Here is a tiny trained network, its code and every weight. The questions are about switching its units off for an input and a class, where a switched-off unit gives its printed mean instead of its output.

import numpy as np


def w(rows, s, z=0):
    codes = np.array(rows[::2]) - 128.0
    scale = np.full(codes.shape[1], s)
    scale[-1] = z or s
    return codes * scale


def f(y):
    return y / 2 * (1 + np.tanh(0.7978845608 * (y + 0.044715 * y**3)))


def log_softmax(a):
    a = a - a.max(-1, keepdims=True)
    return a - np.log(np.exp(a).sum(-1, keepdims=True))


def net(x, mask):
    res = np.array(x, float).reshape(1, 6) / 4 @ E
    y = f(res @ A[0][:, :-1].T + A[0][:, -1])
    res = res + np.where(mask, y, B[0][:, -1]) @ B[0][:, :-1]
    return log_softmax(res[-1] @ U[:, :-1].T + U[:, -1])


A, B = {}, {}
E = w([
[190,1,71],'x0',
[127,130,128],'x1',
[127,128,128],'x2',
[8,40,113],'x3',
[106,159,39],'x4',
[125,125,130],'x5',
],0.0083)
A[0] = w([
[166,147,163,141],'N0',
[85,152,182,58],'N1',
[189,216,136,176],'N2',
[108,161,157,140],'N3',
[153,87,96,98],'N4',
[172,90,114,86],'N5',
[176,214,126,131],'N6',
[69,64,108,96],'N7',
[76,109,131,105],'N8',
[117,133,126,253],'N9',
[152,97,84,112],'N10',
[177,150,115,87],'N11',
[155,97,95,108],'N12',
[98,155,175,81],'N13',
[97,171,7,184],'N14',
[166,95,86,115],'N15',
[93,177,144,96],'N16',
[131,104,221,150],'N17',
[103,173,123,69],'N18',
[198,146,125,147],'N19',
[168,85,117,96],'N20',
[125,109,190,162],'N21',
[121,123,135,210],'N22',
[153,112,112,83],'N23',
[118,166,30,127],'N24',
[97,197,76,100],'N25',
[114,104,104,100],'N26',
[17,118,107,160],'N27',
[80,95,190,144],'N28',
[127,167,130,92],'N29',
],0.014,0.0077)
B[0] = w([
[96,112,87,166],'N0',
[97,152,144,150],'N1',
[130,102,77,246],'N2',
[101,69,188,164],'N3',
[99,167,163,151],'N4',
[61,181,165,148],'N5',
[133,126,106,218],'N6',
[142,216,85,174],'N7',
[132,190,82,149],'N8',
[184,2,123,196],'N9',
[101,171,238,153],'N10',
[61,204,111,151],'N11',
[55,128,174,148],'N12',
[74,143,162,151],'N13',
[226,82,171,218],'N14',
[67,136,188,160],'N15',
[63,104,193,164],'N16',
[221,148,158,168],'N17',
[67,153,173,145],'N18',
[86,125,32,186],'N19',
[61,174,175,150],'N20',
[193,125,139,156],'N21',
[154,78,121,165],'N22',
[79,197,118,129],'N23',
[183,124,213,180],'N24',
[116,118,198,176],'N25',
[136,203,150,135],'N26',
[150,152,65,207],'N27',
[162,148,90,165],'N28',
[73,143,142,144],'N29',
],0.0067,0.012)
U = w([
[2,178,228,74],'0',
[164,123,127,234],'1',
[154,109,117,204],'2',
[231,159,178,66],'3',
[114,65,95,166],'4',
[120,239,23,2],'5',
],0.0095,0.0046)

Each question gives the input, the list of numbers given to net, and the class t.
The units are the neurons (one row each of A and B). Each row of codes is followed by its name. A weight is (code - 128) times the scale printed after its matrix; where a second scale follows, it is the last column's (A, B and U).
mask holds one flag per neuron, in row order. A switched-off neuron (its flag False) gives its mean, the last column of its row in B, instead of its output. The means were averaged over made-up inputs and are rounded, as every weight is.
A unit's drop is (log p(t) with every unit on - log p(t) with that unit switched off) / (log p(t) with every unit on - log p(t) with every unit switched off).
The circuit of an input: a set's keep is (log p(t) with only the set's units on - log p(t) with every unit switched off) / (log p(t) with every unit on - log p(t) with every unit switched off). Starting from the 12 units with the biggest drops (on a tie, the unit counted first), units are removed one at a time, each time the one whose removal leaves the highest keep (on an exact tie, the one counted first), for as long as the keep stays at least 0.8.
units of the circuit, in order: the units of the circuit, biggest drop first
most important unit: the unit with the biggest drop
top k neurons: the k neurons with the biggest drops, biggest first
drop of u: that unit's drop, to one decimal
input [-4,0,5,6,1,1], class 5: units of the circuit, in order -> [N27 N8]
input [4,5,1,5,6,5], class 3: most important unit -> N14
input [2,-7,-5,-5,-5,3], class 4: units of the circuit, in order -> [N19 N14 N24]
input [-6,-7,8,7,5,3], class 1: top 2 neurons -> [N14 N27]
input [3,2,-3,-1,8,-2], class 3: units of the circuit, in order -> [N14 N24]
input [3,0,-1,8,5,-2], class 5: top 2 neurons -> [N7 N27]
input [7,6,2,8,2,-4], class 5: units of the circuit, in order -> [N7 N27]
input [5,5,-5,-1,-5,-3], class 0: units of the circuit, in order -> [N14 N20 N5]
input [-8,1,-6,-8,-1,1], class 0: top 2 neurons -> [N16 N3]
input [-5,-6,6,6,4,8], class 2: top 3 neurons -> [N14 N27 N9]
input [-2,5,-1,5,-5,-2], class 3: top 4 neurons -> [N17 N19 N2 N21]
input [-7,3,4,8,-1,3], class 5: top 4 neurons -> [N27 N28 N8 N7]
input [3,6,-1,7,-4,-4], class 5: top 2 neurons -> [N7 N14]
input [-5,3,4,7,2,5], class 5: units of the circuit, in order -> [N27]
input [-5,1,1,-8,-2,6], class 5: drop of N7 -> -0.1
input [7,-4,2,-3,4,-6], class 0: drop of N29 -> 0.0
input [-7,-2,-5,-7,7,-2], class 0: drop of N16 -> 0.5
